Here is a tiny trained network, its code and every weight. The questions are about switching its units off for an input and a target symbol, where a switched-off unit gives its printed mean instead of its output.

import numpy as np


def w(rows, s, z=0):
    codes = np.array(rows[::2]) - 128.0
    scale = np.full(codes.shape[1], s)
    scale[-1] = z or s
    return codes * scale


def f(y):
    return np.maximum(y, 0)


def softmax(a):
    e = np.exp(a - a.max(-1, keepdims=True))
    return e / e.sum(-1, keepdims=True)


def log_softmax(a):
    a = a - a.max(-1, keepdims=True)
    return a - np.log(np.exp(a).sum(-1, keepdims=True))


def net(x, mask):
    ids = ['ΓΩαβδημξστ'.index(c) for c in x.split()]
    T = len(ids)
    res = E[ids] + P[:T]
    r = res
    for j in range(3):
        rows = slice(2 * j, 2 * j + 2)
        q, k, v = (r @ M[0][rows].T for M in (Q, K, V))
        z = softmax(np.where(np.tri(T) > 0, q @ k.T / 2**0.5, -1e9)) @ v
        o = O[0][rows]
        res = res + np.where(mask[j], z, o[:, -1]) @ o[:, :-1]
    y = f(res @ A[0][:, :-1].T + A[0][:, -1])
    res = res + np.where(mask[3:15], y, B[0][:, -1]) @ B[0][:, :-1]
    return log_softmax(res[-1] @ U[:, :-1].T + U[:, -1])


Q, K, V, O, A, B = {}, {}, {}, {}, {}, {}
E = w([
[72,99,84,56,85,47,167,150,95,117],'Γ',
[177,115,189,123,186,116,87,103,143,214],'Ω',
[108,155,172,63,245,169,57,145,78,137],'α',
[200,103,117,126,195,85,32,134,72,162],'β',
[98,210,205,161,41,114,177,129,52,95],'δ',
[179,108,154,252,135,150,91,167,101,187],'η',
[86,112,173,208,176,249,124,214,88,102],'μ',
[61,99,177,100,51,134,211,89,105,69],'ξ',
[13,150,14,146,104,89,196,159,57,75],'σ',
[117,70,50,197,183,170,124,63,195,108],'τ',
],0.012)
P = w([
[25,222,222,78,208,1,181,220,235,118],'0',
[124,62,182,114,83,61,78,172,84,142],'1',
[102,56,172,147,75,91,108,148,48,117],'2',
[161,72,125,145,138,151,119,92,54,91],'3',
[196,58,86,149,125,204,132,58,1,85],'4',
[205,69,63,162,142,211,132,36,10,85],'5',
[221,110,35,204,163,244,145,20,6,55],'6',
],0.005)
Q[0] = w([
[229,127,109,170,247,192,71,127,159,179],'H1',
[104,58,181,151,126,96,123,138,56,112],'H1',
[162,45,158,187,165,152,73,174,56,132],'H2',
[79,127,137,126,21,93,214,124,64,63],'H2',
[56,210,115,82,2,39,209,125,174,65],'H3',
[188,188,64,130,196,198,91,104,212,160],'H3',
],0.0096)
K[0] = w([
[148,90,54,187,103,208,121,42,2,81],'H1',
[56,184,112,169,132,102,191,175,195,54],'H1',
[100,159,54,165,150,182,170,98,109,125],'H2',
[47,186,192,30,144,47,170,135,169,133],'H2',
[123,142,178,95,149,69,91,242,171,185],'H3',
[170,90,104,144,116,170,85,78,7,149],'H3',
],0.0085)
V[0] = w([
[141,135,208,139,103,159,133,93,171,142],'H1',
[178,126,118,97,146,33,99,81,132,181],'H1',
[108,95,83,27,157,120,123,114,127,97],'H2',
[159,100,139,129,113,150,102,136,72,121],'H2',
[148,102,101,244,143,115,110,159,165,184],'H3',
[142,222,141,143,140,131,113,173,57,155],'H3',
],0.011)
O[0] = w([
[198,195,94,121,79,48,123,39,73,100,159],'H1',
[165,255,137,131,156,209,222,163,141,156,80],'H1',
[110,87,94,165,147,107,218,141,206,120,117],'H2',
[231,92,163,111,135,166,112,218,91,78,134],'H2',
[80,123,49,92,163,182,122,123,78,99,2],'H3',
[170,129,98,66,66,185,73,145,215,92,86],'H3',
],0.0093,0.0044)
A[0] = w([
[156,157,146,165,181,225,242,241,156,190,59],'N1',
[85,109,112,134,242,189,71,95,119,202,57],'N2',
[76,139,161,59,55,108,145,109,222,98,230],'N3',
[117,201,129,158,73,100,232,101,143,130,145],'N4',
[122,129,118,175,65,66,151,89,196,67,74],'N5',
[221,143,197,162,138,61,132,120,128,136,236],'N6',
[125,137,140,175,93,3,117,66,113,139,2],'N7',
[98,203,100,153,115,150,238,89,129,166,119],'N8',
[206,125,139,94,61,143,119,144,205,87,83],'N9',
[67,83,122,143,112,142,124,152,53,90,95],'N10',
[49,98,32,96,56,149,211,147,85,133,161],'N11',
[147,161,136,85,62,132,135,63,153,133,74],'N12',
],0.0056,0.0021)
B[0] = w([
[24,31,159,69,98,138,186,233,42,74,183],'N1',
[141,127,2,156,54,154,175,134,101,227,164],'N2',
[104,196,61,169,165,191,64,112,112,131,216],'N3',
[159,87,115,129,108,94,133,126,146,206,215],'N4',
[133,101,60,174,143,226,128,129,131,182,208],'N5',
[126,159,132,153,176,138,163,134,137,8,254],'N6',
[54,146,41,148,157,205,141,142,71,119,251],'N7',
[162,63,159,49,52,45,112,144,134,252,188],'N8',
[195,122,59,207,106,158,121,168,149,143,155],'N9',
[137,119,166,131,166,66,153,49,162,95,176],'N10',
[203,202,229,92,195,80,95,83,211,64,190],'N11',
[167,154,124,128,139,136,135,136,63,191,169],'N12',
],0.0052,0.0083)
U = w([
[146,12,170,135,89,77,108,168,183,255,16],'Γ',
[191,200,159,71,108,83,148,94,131,213,129],'Ω',
[233,128,63,174,85,134,129,141,244,133,188],'α',
[102,138,110,92,101,167,195,209,93,97,127],'β',
[140,208,61,120,90,194,31,141,85,166,76],'δ',
[114,205,90,87,152,144,137,84,145,7,38],'η',
[104,46,106,54,56,68,65,118,122,117,7],'μ',
[78,119,36,176,151,114,163,97,68,174,183],'ξ',
[83,182,176,140,201,180,80,120,237,127,216],'σ',
[156,144,251,143,176,21,144,118,107,68,218],'τ',
],0.005,0.0019)

Each question gives the input, a string of symbols that net reads in full, and the target symbol t.
The units are the heads (2 rows each of Q, K, V and O) and the neurons (one row each of A and B). Each row of codes is followed by its name. A weight is (code - 128) times the scale printed after its matrix; where a second scale follows, it is the last column's (O, A, B and U).
mask holds one flag per unit, heads first, then neurons. A switched-off unit (its flag False) gives its mean, the last column of its rows in O or B, instead of its output. The means were averaged over made-up inputs and are rounded, as every weight is.
A unit's drop is (log p(t) with every unit on - log p(t) with that unit switched off) / (log p(t) with every unit on - log p(t) with every unit switched off).
The circuit of an input: a set's keep is (log p(t) with only the set's units on - log p(t) with every unit switched off) / (log p(t) with every unit on - log p(t) with every unit switched off). Starting from the 12 units with the biggest drops (on a tie, the unit counted first), units are removed one at a time, each time the one whose removal leaves the highest keep (on an exact tie, the one counted first), for as long as the keep stays at least 0.8.
circuit, biggest first: the units of the circuit, biggest drop first
top k neurons: the k neurons with the biggest drops, biggest first
heads that matter: for each layer, one digit per head in row order, 1 if its drop is at least 0.15 and else 0, layers parted by /
input δ ξ Ω ξ ξ δ, target δ: heads that matter => 011
input β ξ α β α, target β: circuit, biggest first => [H1; H2; N1]
input Ω η η, target δ: heads that matter => 011
input μ β ξ τ Ω α, target ξ: circuit, biggest first => [H3]
input μ μ ξ ξ β β Ω, target β: circuit, biggest first => [H1; N1; H2]
input ξ ξ α ξ η ξ Ω, target τ: circuit, biggest first => [H3; H2; N6]
input τ ξ ξ, target τ: top 2 neurons => [N11; N10]
input β ξ σ, target β: circuit, biggest first => [H1; N1]
input ξ β β η β Ω, target β: heads that matter => 100
input η η σ, target η: heads that matter => 001
input β α ξ Γ μ ξ β, target τ: circuit, biggest first => [H2; H3; N6]
input β σ η, target Γ: heads that matter => 100
input ξ ξ ξ β Γ δ, target ξ: heads that matter => 111
input η ξ τ ξ, target η: circuit, biggest first => [H3; N11]
input β ξ ξ β τ ξ Ω, target ξ: heads that matter => 001
input ξ ξ ξ Γ, target ξ: heads that matter => 111
input η δ β β ξ ξ η, target τ: heads that matter => 011
input ξ η Ω δ, target ξ: circuit, biggest first => [H2; N7; H1; N5]
input δ β α β, target β: circuit, biggest first => [H1; N1; H2]
input Ω β ξ β β ξ, target Ω: heads that matter => 100
